Each row has a hidden trait or not; one of two labels after the row says which. A new part has a new trait and new labels.
In the rows, 128 means zero.
[129  95  80 100 152 157 134 158 135 131 111 136 146 136 120 113 112 138
 120 173 122 130 122  75  92 120 135 130 137 113  83 136 255 178 122  85
  87 130 122 125 119 128 189 162 123 113 106 125 129  82 116  93 110  89
 134 153 124  95 128 132 123 110 158 168 122] : Sava
[138  84 121 156 131 119 115 119 114 123 105 129 130 127 115 149 134 132
 130 146 116 131 132 149  79 153 133 136 129 121 152 135 105 119 111 118
  99 140 123 125 139 134 106 147 114 121 126 143 130  80 110 102 126 129
 129 129 121 117 119 131 113 124 169 127 120] : ged
[132  77 120 247 146 118 128 195 140 120 159 134 117 157 130 163 130 146
 127 161 128 128  96  12  84 157 112 139 106 119  90 110 216 130  94 114
 123 148 105 123 138 120 206 101 137 118 143 128 142  97 138 148 120 102
 167 150 130 153 137 136 125 125  76 137 130] : ged
[142  31 115 222 135 122 101 178 125  87 118 133 105 137 121 141 129 132
 124  95 120 122 121  95 103 161 140 114  99 117 149 125  62 137  91 111
 109 192 114 123 134 125  80 125 132 112 135 121 155  59 109  95 113 132
 137 152 120 172 135 129  98 131 142  96 126] : Sava
[141  68 106  91 128 145 110 136 115 106  78 133 137 123 112 116 116 134
 123 130 112 124 138 166 117 139 149 107 136 110 165 145 101 163 118  96
  92 165 131 128 114 133  50 168 118 112 110 126 137  47 104  69 112 122
 112 144 117 132 128 128 104 120 205 123 118] : Sava
[141 133 104 147 135 132 111 104 100 119  96 125  95  96 115 131 135 122
 138  77 151 148 156 195  56 129 124 136 109 124 140 150 116 130 125 124
  91 154 128 129 138 132 143 148 107 118  99 173 123  73  70 114 121 158
 112 128 115  97 111 126 102 127 156 123 118] : ged
[123 121 160  52 135 116 143 110 114 180 118 127 176 148 110 161 129 151
 128 250  98 128 107 111  65 159 121 144 193 112 175 118 207 111 126 118
 110  96 125 127 126 132 194 123 124 131 141 152 102 153 159 149 142  91
 145 106 138 115 124 144 155 117 136 157 116] : ged
[145  59 143 177 108 107 102 146 107 115  72 129 137 121 110 125 123 139
 121 121 115  95 131 152 141 188 141 106 139 106 202 136   1 137 106 115
 111 159 130 120  96 137   2 136 124 115 138 137 146  93 116  85 125 129
 112 130 118 182 134 124 110 130 157  86 119] : Sava
[135 115 142 148 122 111 116 132 107 149 109 126 122 127 116 152 134 142
 131 147 127 121 123 135  99 168 121 131 140 110 158 126 101 101 109 124
 121 140 126 124 122 131 134 114 123 119 139 157 131 124 127 131 131 130
 128 120 128 149 128 134 127 127 115 114 120] : ged
[140  76 126 122 111 122 118 158 115 134  74 131 151 122 107  98 105 141
 113 148 110  95 130 150 174 175 144 101 163 101 175 140  91 172 123  98
  99 140 137 119  77 139  24 160 131 111 126 130 144 102 111  71 117  95
 103 133 117 147 139 123 117 116 156 125 119] : Sava
[134  85  93  51 158 150 122  93 119 117 116 133 124 137 117 142 138 129
 140 149 116 171 129 150   1  81 126 144 115 130 109 139 202 120 109 100
  71 153 118 135 180 124 207 148  95 123 104 141 107  38 106 103 124 141
 152 138 128  83 104 141 110 125 206 155 117] : ged
[145  83 153 165 104 105 102 133 100 130  84 125 142 116 109 126 124 137
 123 116 117  98 137 176 144 192 142 108 152 104 221 137   1 128 111 123
 115 152 136 121  95 141   6 132 126 116 138 149 145 111 121  91 129 133
 104 118 118 171 135 126 113 131 146  90 116] : Sava
[135  80 124 160 143 119 123 132 123 129 127 133 129 148 121 164 142 136
 136 178 113 145 108 112  24 136 115 140 111 126 128 125 169 113 102 120
 103 131 112 128 164 128 190 129 117 124 131 141 115  92 128 127 130 131
 154 133 127 125 117 140 120 123 163 135 122] : ged
[130  85 135 151 140 121 125 131 122 138 123 130 141 149 120 171 140 141
 133 190 108 141 110 103  37 146 118 140 131 123 132 123 153 113 101 121
 105 132 114 126 158 128 187 126 117 127 138 136 118  97 137 130 133 119
 153 125 130 134 118 140 131 125 142 132 122] : ged
[134  77 124  71 146 128 127 100 119 131 119 132 144 151 117 158 141 138
 136 204  98 150 111 138  20 117 124 144 130 126 139 128 173 107 103 110
  93 127 116 129 172 127 181 129 108 123 130 134 111  74 132 119 133 127
 156 129 131 119 112 142 126 125 181 140 119] : ged
[133  98 138 105 126 121 125 119 114 149 103 130 157 136 109 140 130 144
 127 194 108 127 118 137  74 153 131 132 156 116 152 131 156 128 113 116
  98 122 126 125 132 136 116 135 120 126 129 139 116 112 136 110 133 111
 132 121 128 123 123 137 130 120 164 138 117] : Sava
[137  93 119 158 123 119 120 126 113 140 100 131 143 126 114 124 124 135
 124 166 111 124 128 144 103 156 134 125 138 114 158 137 128 143 114 113
  94 128 124 124 129 137  91 153 119 119 122 139 125 105 116  92 122 117
 124 129 119 130 125 129 120 117 169 131 123] : Sava

Part 2:
[111 135 141 127 116 134 130 133 135 125 131 150 125 130 114 123 122 143
 122 138 130 121 131 142 128 117 129 131 127 128 140 129 136 149 137 129
 140 138 113 138 132 123 120 131  60 129 122  80 128 124 128 126 124 129
 138 102 135 124 123 130 142 123  97 129 133 109  41 129 119 131 118 110
 134 132 134 115 127 120 128 134 134  82 126 136 121 136 137 136 130 122
 135 138 109 116 134 122 129 133 133 147 142 131 134 117 123 133 120 135
 138 114 102 132 120 136 121 125 119 125 118 121 146 125 121 144 107 139
 133 140 128 129] : [66]
[111 142 138 128 122 117 140 146 140 129 129 157 149 128 111 117 131 172
 117 129 120 123 141 162 125 124 128 135 141 126 134 122 134 134 135 131
 157 152 115 140 134 123 119 131  55 150  85  89 128 103 141 126 127 135
 135 103 139 122 130 130 139 120 102 130 134 103   1 131 116 131 129 120
 135 133 125  77 122 123 128 143 128  39 130 132 118 130  82 146 137 116
 130 135  87 114 137 130 131 127 132 143 124 132 142 114 124 130 114 127
 140 116  17 130 120 152 106 124 124 124 119 127 144 131 116 139 111 138
 146  90 132 112] : [66]
[101 140 150 137 110 144 119 142 132 119 131 141 138 137 118 132 120 144
 113 135 131 123 131 123 129 116 130 141 140 128 147 122 133 133 136 132
 154 125 108 128 132 136 114 131 100 134 146  80 124 126 124 122 122 128
 139 104 129 124 130 140 144 126  96 137 159 121  59 127 131 132 116 109
 130 130 133  95 134 105 125 135 134  93 126 137 126 136 142 148 137 124
 129 140 129 114 134 120 130 132 129 156 119 129 136 121 107 132 132 143
 139 112  93 123 119 120 125 124 123 127 103 112 167 123 131 147 105 140
 139 152 123 132] : [64]
[108 128 125 132 126 153 130 133 133 120 137 129 137 133 135 148 131 147
 139 133 135 130 132  90 132 136 132 117 142 115 131 123 127 108 115 124
  97 125 122 123 131 122 125 128 161 128 160  73 133 128 130 121 123 121
 124 119 112 135 131 140 142 127 136 124 140 123  81 127 132 134 135 131
 129 128 139 129 134 128 123 134 124  83 130 144 136 115 141 105 125 129
 126 131 135 160 139 149 132 135 121 152 153 130 135 135 139 128 102 135
 131 126 125 141 119 124 121 125 128 116 113 122 125 134 128 125 111 122
 130  91 130 128] : [64]
[122 204 122  29  95 212 103 125 170 110 120 172 125  99 153 161 131 150
 255 117 128 104 148   6 107 153 113 148 172  61 130  69 186 157 131  97
   1 137 227 135 180 110  98 130  52  81 135  91 129  10 144 172  99 122
  81 114  91  68 135 141 203  92 255 105 120  97 255  78 233 131 170  92
  73 127 151 255 121  82 134  25 166  69 133 150 119 130 129 153 134 101
 140  86 109 108 140 151 245 112 132 161   1 107 129 125  39  92 117 109
 126  90  35 130   1 119 128  94 182 118 176 113 135  99 131 137 245 130
 134 156 132 125] : [64]
[111 179 121 133 131 138 139 122 132 129 148 151 119 128 122 124 128 127
 127 127 142 126 116 133 127 138 129 124 151 128 135 142 129 143 125 118
 134 140 119 137 128 121 136 130  69 125 116  89 131 127 123 128 128 120
 128 141 134 131 120 116 124 112 117 121 115 112  47 145 115 138 133 127
 131 133 130 122 125 131 128 131 128 106 128 139 119 130 143 130 146 121
 135 156 113 130 140 130 137 132 128 138 129 137 129 118 126 129 118 130
 138 126 126 126 116 131 122 128 126 125 123 128 149 150 126 122 101 130
 119 123 132 127] : [66]
[105 135 125 126 129 120 125 127 133 132 127 125 129 127 126 119 127 138
 126 122 129 127 129 127 126 136 126 130 140 134 128 130 130  95 128 129
 123 126 129 128 129 127 125 129  51 128 129  66 129 121 128 127 127 123
 126 123 128 129 125 126 132 131 126 129 132 128  42 128 127 131 121 128
 127 126 132 164 128 123 128 129 133  92 126 119 122 128 129 139 126 124
 133 126 131 123 145 127 124 127 129 130 112 127 129 127 135 128 127 127
 131 124 146 125 138 130 124 124 129 128 128 126 131 128 129 133 136 124
 134 124 130 124] : [66]
[106 136 133 130 118 135 130 130 133 126 132 139 128 129 122 122 125 141
 130 130 130 125 127 139 127 127 130 129 137 126 128 125 130 141 129 130
 120 132 118 131 131 123 123 130  53 129 128  78 129 124 127 128 126 126
 132 110 132 126 126 131 136 125 111 130 139 118  30 130 125 131 120 118
 129 130 133 122 128 121 127 129 131 106 127 135 123 131 135 141 135 126
 133 132 131 125 140 124 130 132 128 139 126 129 133 122 123 130 126 133
 133 116 116 127 113 130 124 125 127 126 118 121 142 127 117 136 127 131
 133 132 128 128] : [66]
[104 127 144 131 119 127 124 129 132 129 126 148 126 131 117 118 122 141
 131 128 127 122 127 140 126 115 128 133 118 119 139 131 136 149 136 131
 131 122 122 133 132 130 121 130  58 129 118  84 127 123 126 125 124 134
 133 119 139 125 125 135 128 125  93 133 123 117  37 124 118 131 114 116
 132 130 131 126 126 115 125 133 135  89 125 126 120 134 132 155 136 122
 126 130 117 111 141 109 123 130 132 134 132 129 131 120 114 132 124 127
 135 117 108 121 120 131 124 125 123 134 117 122 151 124 127 144 120 135
 137 157 127 126] : [64]
[114 134 133 128 111 145 143 116 138 133 131 163 121 127 101 128 137 144
 128 155 127 122 110 157 115 121 129 109 134 125 134 131 138 136 127 141
 132 147 159 146 126 121 127 131  53 133 116  88 129 128 121 127 130 122
 132 102 120 122 116 139 133 116  90 123 126 104  42 142 113 136 134 118
 133 131 143 109 117 131 127 135 127  85 127 128 119 134 135 143 139 145
 142 124  98 116 136 109 122 137 130 146 128 136 136 111 144 131 101 131
 159  85  91 135 117 159 119 130 118 124 123 130 143 119  93 140  96 139
 125 136 133 130] : [66]
